Known rows:
breben: [  1   4  -6   6   1  -6  -4  -3  12  -8  11   8   4  12  -1  -9  -4  -5
   1   3  -4   3 -10  -9  -8   0  10   1   4  -2  -4   3  -2   3  -7  -1
   1  15   9  -1   2   0 -10 -10  -5   4]
losa: [  4  -2 -13  12  -1  -6  -7 -13 -11   3 -18 -13  -3   0  -1 -13   6   2
  11  -6  -3 -11   3   4  -4 -10  -2 -11   3   8  11  10  -9   0 -14  -8
   2  -7   7  -2  12  -2  -9  -1 -18  20]
dagrole: [-13   5   1 -10  -3  11  10   8  15  -9  10   5   4  -7  11  16  -5 -32
 -23  15 -11  10   4   6  13  25 -10   7   5  -7  -8  -5  -9   4   5  13
  -5  17   2  -3  -7  -5 -10 -12  25  -5]
brutris: [  1  -9 -11  -7   4   5  -8 -11 -10 -17  -5  13  16   6   0  -4   2  -3
  -4   5 -16   3  -2   3  -1  14  17 -10  -9  -8  -1  -1  -2  -7 -11  15
  -2   2   7   0   5   4 -22   7   9  14]
soskir: [  3  -2  -2  13  -7  -6  -4  -1  -4  -1 -11  -8  -3  -1   1 -11  -1  -4
  10  -2   5  -5   1   1   1  -1  -2  -5   5   0   4   7  -4  -1  -8  -3
  -2   1   5  -4   2  -1  -7  -4 -18   9]
drebrofle: [  2  -7  -3  19  -8  -3   7   7   9  -9   0   2  -3   2  19 -16 -12  -8
   2  13  21  -1  -9   1   9  17  -2  -2   3 -10 -12   0   4  -6   1   5
 -10   6  11  -7 -14  -3   4  -5 -19   8]
mezom: [  6  -3  -5  20  -8  -7  -1   2   5  -3  -4  -4  -4   1   8 -13  -5  -4
   8   3   9  -5  -4  -3   1   6  -2   1   8   0   1   3  -3  -3  -5  -1
   2   5   9  -5  -2   0  -6 -13 -21   8]
gubi: [  9 -11 -12  20 -11  -5   1  -4   2  -2  -5   1  -7   0   8 -14  -3  -2
   2   5  10  -6  -2   0  -2   9  -3  -1   1  -2  -7   1   0  -3  -5   1
   0   3  10  -4  -5   0  -3  -9 -20   9]
nelas: [ -4   1  -4  -2   2  -3  -7  -6   4  -4   5   5   4  10  -8  -5   1  -4
   2  -1  -7   3  -4  -4  -7  -7   9  -4   2  -3  -3   7  -2   6 -11  -3
  -4  12   6   0   6  -3 -10   0  -1   5]
trobrar: [  0   6   6   5  17   4  -5  17  16   5  14  10   3   9  18 -11 -16   2
  10   5   9  -1 -17   8   8  12   0   1  11  -7  -4  -7   3  -9  10   4
   2  10   0  -8 -12   1   9  -9 -10  -1]
klasem: [-2  5 -4  1  1 -5 -4 -5  3 -9  4  3  7 11 -4 -6  0 -1  0  2 -9  4 -7 -8
 -7 -7 11 -4  1  3  1  4 -1  3 -8 -2 -2  8  7  0  8 -2 -8  0 -1  7]
robis: [ -8  -6   3 -29  50   1   8   4  12 -13  16   9   0 -16  -1  38   6   0
   8 -15   9  -6   2   2   1  -4  13  16   1  18   9   9   2   2  -2   6
  16 -41   1   3  -2  20   8 -23  26  -1]
boklim: [ -4  -2   2   1 -12  -1   7   0  -2   8 -11 -16 -13 -16  -3  13   5 -13
  -4  -2   2  -4  15   3   4  -2 -18   5   5   7   2   5  -7   7  -1  -7
  -1  -6  -4   1   1  -4   1  -6   1  -4]
damisul: [  4 -12 -12   2   1   1   1 -11   2  -8   5  13   2  10  -2 -11   4   8
  -4   3  -3   4  -7  -6 -11  -2  12  -4  -6  -1  -8   6   1   1 -10   3
  -3   2   9   1   2  -3  -4   6   0  10]
doskil: [  8  -7 -20   0  12   8 -15 -16 -13  15 -11   5   2   6   2 -15   7  15
   5  -4 -19  -9  -4  16  -7  -2  -1 -14  -6   4   6  -5  -8  -9  -3   2
   8  -3  -2  -1   9   0  -6   9  -4  16]
lipluk: [  4  -3   3   9  -3  -6  -5   1 -10  -7 -14  -9   2  -2   0  -8  -1   2
  14  -4   6  -5   2  -1   3  -3   5  -8   4  -1   7   9   0  -3  -9  -2
  -3  -7   4  -3   1   2  -7   3 -17  11]
pligu: [  0   0  27 -14  -5   5  -2  20   0  10   3  -2   3 -10  -2  14  -7   1
  -1  -2   1   8   5   1  11   7  -8   7   4  -7  -3 -10   7  -2  16   4
   0   2 -18   1 -12   1  10   5  11 -23]
ditrodrim: [ -9  -5  10 -24  40   7  20   7  12 -21  29  22  -1 -12   1  35   1   2
   0 -12  35  -4   6   2   9  14  18  24 -15  -4   1   4  11  -4   7  20
   8 -34   1   2 -19  27   8 -14  27 -18]
voso: [  5 -23   2 -19  10  12   4   2  -3  19  -2   5 -10 -15  -2  14  10  16
  -5  -6  -3  -1   7   8  -4  -3 -12   5  -4   8  -7  -2   2  -1   9   0
   6 -22 -13   4  -7   0  19   9  16  -6]
divon: [  1  -4  -2  12 -11  -4  -6  -1  -3   3 -12  -9  -5  -1  -1 -11  -1  -6
   8  -3   5  -6   5   3   0   0  -5  -8   6  -3   1   8  -5   1 -10  -4
  -5   5   4  -4   0  -3 -10  -2 -19   9]

Facts:
[greti,flotir,bubuk,vitim,skanuklas,bazi,klivak,skaro,korom,kimuti,drotin,plaflar,trumos,grizo,drovipli,fluplar,brikobra,notrer,tabrubril,kliri,gedoker,bufe,pastan,steplis,skodris,draskesin,daror,treplen,flobaklim,plastal,graklem,pigrir,tural,stefisu,pletri,kunen,tisko,boklim,mokludrir,trostun,fluvi,bakobok,pifepir,dezastor,divon,soskir,gubi,vize,boplun,lipluk,drebrofle,tumar,nuru,mezom,flenu,bosis,faste,gobom,fusin,losa,riden] ψ 937
[gregrutom,vobru,klebres,misken,breben,tolir,bostek,stazam,bateflik,torostu,geda,trivi,flabek,nelas,redri,tubrar,stulil,trikis,brutris,notin,skupar,flenan,kenistor,kiplik,lovin,mubase,nupom,trebron,damisul,bafan,bokla,stazek,flenen,stifu,stovel,fusek,futrem,mamutil,plustu,drosta,postus,klaske,dretrak,dagrole,vafam,vogral,groru,mobru,dabron,pesibrel,vobetral,tupugron,skiskir,plubrar,faflu,truflipe,dafo,plosko,pludim,rufur,klasem,nefidre,ditrodrim,robis,gobo,tesus,mever,dregak,gine,sekla,loplel,kogam,stusen,plosul,sozos,nifer,skitri,totrak,dradi,fize,ziror,topli] ψ 361
[gitul,nedu,figrun,plurik,ganis,flusudren,buplu,pediplar,ribe,steskun,tretran,flivutrom,skedram,voso,remu,geflufon,zefuplo,nokik,grotruskek,noti,klibrar,tafodra,pevil,flesen,doskil,pemak,gostem,bravon,foplus,mafos,zerastin,skabros,tedri,dramu,treplomem,klamazil,plopel,vidan,daskibrir,breke,rasun,skega,rulu,bevu,pligu,plegan,trutridrul,rorotik,skodol,skagro,gozu,trobrar,lebra,kadon,toplir,kevo,vipa,lobre,flakur,klozir,brestek,gana] ψ 94
γ 775 <- greti,plurik,drotin,tubrar,steskun,grotruskek,trebron,klibrar,flesen,tisko,plustu,plopel,dagrole,rasun,skega,dafo,gobo,drebrofle,dregak,gozu,trobrar,faste,vipa,lobre,flakur,totrak
γ 799 <- gregrutom,vobru,flotir,vitim,nedu,tolir,bostek,pediplar,geda,nelas,grizo,redri,brikobra,trikis,notin,kliri,gedoker,nokik,damisul,pevil,treplen,bokla,boklim,mokludrir,klamazil,trostun,dretrak,daskibrir,plubrar,divon,soskir,pludim,klasem,nefidre,plegan,rorotik,sekla,kogam,kadon,fize,ziror,riden,topli
γ 597 <- klebres,bubuk,misken,skanuklas,bazi,stazam,ganis,korom,torostu,plaflar,ribe,fluplar,stulil,brutris,tretran,kiplik,tabrubril,flivutrom,voso,bufe,pastan,lovin,mubase,skodris,noti,tafodra,daror,graklem,pigrir,tural,pemak,flenen,bravon,mafos,zerastin,mamutil,fluvi,vafam,pifepir,mobru,pesibrel,vize,boplun,robis,lipluk,skodol,tesus,toplir,klozir,nifer
γ 310 <- gitul,flusudren,kimuti,flabek,skupar,kenistor,notrer,skedram,flobaklim,bafan,stovel,gostem,futrem,dramu,treplomem,bakobok,vogral,groru,vidan,dezastor,pligu,rufur,ditrodrim,tumar,loplel,plosul,sozos,skitri,brestek
γ 751 <- breben,figrun,buplu,trivi,trumos,remu,geflufon,nupom,kunen,skabros,drosta,tedri,klaske,dabron,tupugron,rulu,skiskir,faflu,truflipe,bevu,plosko,gubi,trutridrul,mever,gine,skagro,mezom,kevo,bosis,gana
γ 195 <- klivak,skaro,bateflik,drovipli,flenan,zefuplo,steplis,draskesin,plastal,doskil,stazek,stefisu,stifu,pletri,fusek,foplus,postus,vobetral,breke,nuru,lebra,stusen,flenu,gobom,fusin,dradi,losa
gregrutom ζ: flobaklim,tisko
vobru ζ: skabros,plegan,sekla,klibrar
klebres ζ: bakobok,tedri
vitim ζ: faflu,toplir
bazi ζ: kliri,plegan,plastal
plurik ζ: grizo,bokla
bostek ζ: klibrar
klivak ζ: stulil
ganis ζ: kliri,misken
skaro ζ: tesus,truflipe
buplu ζ: skitri,divon
pediplar ζ: flabek,gubi,flobaklim,brikobra
torostu ζ: kimuti,mobru
trivi ζ: groru
ribe ζ: vogral
trumos ζ: nedu,mafos,bubuk
tubrar ζ: stulil
fluplar ζ: tafodra,truflipe
notin ζ: dezastor
skupar ζ: fusek,greti,breke,nelas,flesen,bubuk
flenan ζ: breke
kenistor ζ: dabron,nedu,plustu,klamazil
kiplik ζ: figrun,nupom
notrer ζ: tural
flivutrom ζ: redri,flakur,trobrar
gedoker ζ: skega,soskir,nelas,stovel
voso ζ: nedu
bufe ζ: klaske
pastan ζ: gostem,mamutil,divon
remu ζ: skabros,vidan,tafodra
geflufon ζ: trikis
steplis ζ: kimuti
nokik ζ: daror
mubase ζ: brikobra,lovin
skodris ζ: vogral,kimuti
pevil ζ: flakur,plegan
treplen ζ: gobom,plegan,grotruskek,skedram,foplus
bafan ζ: doskil,mafos
graklem ζ: nupom
pigrir ζ: pemak
flenen ζ: skanuklas,brestek
stefisu ζ: flakur,nedu,tabrubril
stifu ζ: dabron,tretran,tisko,nefidre
pletri ζ: doskil,bateflik,plegan,skiskir,geda
bravon ζ: skagro
kunen ζ: geda
boklim ζ: plaflar
dramu ζ: skiskir,pemak
treplomem ζ: plaflar,stulil,mokludrir,divon
trostun ζ: soskir,korom
dretrak ζ: brestek,dradi,bubuk
dagrole ζ: bakobok,drebrofle,soskir,losa,plastal
vafam ζ: noti,foplus
pesibrel ζ: mokludrir,losa,boplun
vobetral ζ: tedri,noti,tesus
tupugron ζ: stusen,klibrar
rulu ζ: drovipli,stulil,zefuplo
plosko ζ: tafodra,klasem
pligu ζ: rasun
rufur ζ: flakur
ditrodrim ζ: flakur,greti
robis ζ: skabros,flakur
gobo ζ: flobaklim,drotin
rorotik ζ: bateflik,trobrar
skodol ζ: kimuti,tafodra
tumar ζ: stazam,gostem,nelas,nefidre
nuru ζ: fusin,nelas
dregak ζ: tedri,kimuti
gine ζ: vogral
gozu ζ: skagro,loplel,truflipe
kogam ζ: figrun
lebra ζ: vize,dezastor,trobrar,tolir
flenu ζ: fize,gubi
kevo ζ: skiskir,trutridrul
vipa ζ: skitri,plustu
plosul ζ: kadon,tisko
sozos ζ: tural,pemak,tisko
totrak ζ: klasem
riden ζ: trebron,fusin,gobom,gostem
topli ζ: plastal
{greti,draskesin} Ω zefuplo
{greti,treplen} Ω losa
{gregrutom,skanuklas,drotin,ribe,tabrubril,geflufon,pigrir,stovel,dramu,breke,ditrodrim,nuru,skagro} Ω faste
{vobru} Ω nuru
{bubuk} Ω tabrubril
{nedu} Ω damisul
{tolir,voso,klibrar,nifer} Ω brikobra
{bazi,geda,brutris,remu,breke} Ω dagrole
{bostek,klamazil} Ω flesen
{bostek,trivi} Ω riden
{bateflik} Ω steskun
{trivi} Ω bokla
{plaflar,notrer,draskesin} Ω geflufon
{plaflar,doskil} Ω geda
{notin,kogam} Ω treplomem
{flenan,damisul,bokla} Ω vipa
{kiplik,graklem,fusek,skiskir,nuru,klozir} Ω gregrutom
{voso,klamazil} Ω toplir
{remu,ditrodrim} Ω kiplik
{nokik,pludim} Ω mever
{mubase,pigrir,stazek,futrem} Ω kliri
{mubase,skiskir,faflu,nifer} Ω skedram
{noti,fusek} Ω mubase
{damisul} Ω skanuklas
{stovel,truflipe} Ω nupom
{bravon} Ω skabros
{bravon} Ω lipluk
{zerastin} Ω fluplar
{mamutil} Ω tumar
{plosko} Ω dezastor
{gubi,drebrofle} Ω mezom
{ditrodrim} Ω grotruskek
{trutridrul,topli} Ω rufur
{rorotik} Ω tolir
{skodol} Ω breke
{nuru,klozir} Ω remu
{gine} Ω voso
{loplel} Ω klozir
{skitri} Ω ditrodrim
{dradi} Ω faflu

Rows:
No name comes twice in this set of rows, the named rows included.
[ -5  12 -24   4  -4   1  10 -31 -20   9 -17 -16 -21  -9  -7  15  18  -9
  -8  -9  14 -18  26  18   0  -9 -19   1 -23   4   8  -4  -4   6   1  -5
  -1 -14  -2   6  12   7  -2   1   2  -3] -> nuru
[ -6  -5 -10 -16  14   4   9 -11   7  -1   8   5  -8  -7  -6  24   9  -8
 -11  -2   1  -1   7   2  -4  -2  -2  10  -9   7  -6   0   1   9   1   3
   3 -12   0   6   1   7   5  -9  21  -5] -> vobru
[  6 -11 -16   7   0  -6  -2 -13  10  -6   9  14  -3  13  -1 -11  -1   2
  -3  10   3   2 -12  -9 -12  -1  10   1  -7  -2 -19  -2   9   5  -5   0
  -2  10  10   3  -1   0   3  -5  -7   6] -> faflu
[  8  26   6  14 -28 -12  34   5 -24 -24 -16 -32  12 -17  19  15   4  11
 -20  16 -14   8   4 -27   9 -11  -2   9  -1  36  28 -16   5  -4  23  -8
  11 -32   1   9  15  -5  19   5  20  -1] -> skodris
[ -4  -4   0   0 -17   8  19  -7 -12   9  -9  -9 -17 -14  -9  11  15   1
 -11 -11  19  -6  25   7   2  -2 -17   5 -14  -3   3  10  -7   3   0  -3
  -6 -12  -5   2  -2  -1   2  12   5 -11] -> pigrir
[ -2   1  12   1  -6   2   6   4   0 -17  16  18  10  15  -5  -9  -3  10
  -3  -3  20   7  -3  -9   0  10  21   2 -15 -24  -5   7   8  -6  -2  11
 -12   8   5  -3 -10   6  -9  18   1 -11] -> stovel
[ -1  -1   0   6 -11  -2  10   4   7   7  -3 -12 -14 -16   3  12   2 -15
  -7   1   7  -4  12   1   4   3 -19  12   8   8   0   2  -8   6   3  -3
   4  -2   0  -1  -3  -2   3 -17  -2  -6] -> kunen
[ -8 -14  18 -31  51   0  11  22  20 -21  27  17   3 -19   3  43  -5  -3
  11 -11  24  -1  -2  -3  10  10  19  24   4   7   0   6  12  -1   4  15
  14 -40   0   1 -19  25  12 -28  27 -12] -> rufur
[  6 -20 -13   0   1  -1   0  -9   5  -6   5  15   1   9  -2 -13   3  12
  -3   6  -3   5 -10  -9 -14  -4  12  -3  -5   2 -13   8   4   1 -11   0
  -4  -1  10   1   0  -5   2   8  -2  13] -> tolir
[  2  -6   2 -14  -1   9  -1  -1  -9  18  -7  -2  -5 -10  -4  12   7   8
  -7  -4  -8   0  10   9   1  -3 -13   0  -5   3  -1  -9   1   0  10   0
   4  -9 -15   4   0  -1  10  11  14 -10] -> bravon
[  4 -10  -5 -10   7  11   1  -1   0  20   1   3 -10 -10   2  11   6   7
  -7  -3  -4  -4   5  11  -2   0 -14   6  -3   8  -5  -9  -2  -1  11   0
   8 -12 -11   3  -3   0  14   0  12  -7] -> rorotik

The same objects again, as new rows of numbers:
Known rows:
plegan: [-20  14 -13  18 -12  23   7 -22  22 -12   9  -5  -3]
pevil: [ 17 -12  -1  58 -35  35  69 -48  46 -16 -13 -19  26]
stazek: [ -6  21  -7 -17   2  -1 -17  10   9 -10  12   1 -13]
rorotik: [  7  -5  -2  39 -14   6  31  -2  19 -16  -9 -10  15]
vogral: [ -7  12  -5 -21  -7   9 -18   5  -7  38  15  -2  -9]
steplis: [ 50 -39   3  -7  -8 -13 -11   5  -9  55  -6  37 -14]
pligu: [ -3  -3   1  23 -13   9  23   5  14   1 -11  -7   3]
dabron: [-14  16  -6 -19  -1   4 -19  10   5   0  11  -8  -8]
toplir: [ -9  -8 -16  14  13  26 -10 -13   8  10  11  -5  -4]
sozos: [ -6   4  18  -2 -12  -8  17  36   1  -2 -16 -23  10]
plustu: [-36  28   1 -16 -15  22  -5  -9  -9   6  15 -20  10]
gubi: [-13  10 -10 -14  -3  16 -22   4  12  -9  10   7  -6]
futrem: [-16  29  -6 -14  -4  15  -8   9   3   6  13  -8  -2]
plastal: [-10   5  -5 -11  -2  11 -22   2  12 -13   7   6  -6]
tafodra: [ -7  -3 -20  -2   7  20 -15  -8   7  18  18  17 -21]
stazam: [-16  11  -9 -26   5  15 -20   9   1   8  15  -4 -12]
figrun: [-16  10 -16   6   1  11 -10  -5  15  -8  12   4 -16]
totrak: [-13   7  17   1 -23   6  22   5  -9   9  -8 -21  19]
trebron: [-37  29  -1 -16 -16  22  -7 -10  -9   6  17 -21   8]
plopel: [-39  22 -11  10 -13  32   2 -27   2   0  18  -6   3]

Rows:
No name comes twice in this set of rows, the named rows included.
[  0 -17  20  21 -12   6  16  -1   4   5 -22 -23  27] -> riden
[-20  22  -4 -12 -10  11 -10  -4   5   3  13 -12  -1] -> redri
[ 19   2  11  28 -33  32  66 -31  35   2 -19 -23  27] -> ditrodrim
[-11   4 -13  14  -2  21  -2 -19  19  -1  11   1 -14] -> skabros
[-12  19  -4 -19  -3  -1 -14   9   5   2   8   0 -12] -> truflipe
[ -9   4 -17   4   0   9 -14  -6  12   5  13  11 -21] -> tedri
[-15  16 -11   8   0   7  -4 -11  17 -12   5  14 -24] -> breke
[-16  14 -20  19  -5  15  -3 -14  14  -8  14  -8   2] -> klamazil
[-10   6 -11 -28   7  14 -24   8  -1  18  15   2 -14] -> mobru
[-18  12  10   1  -6  26 -10 -13   3  -2   4  -5   5] -> kliri

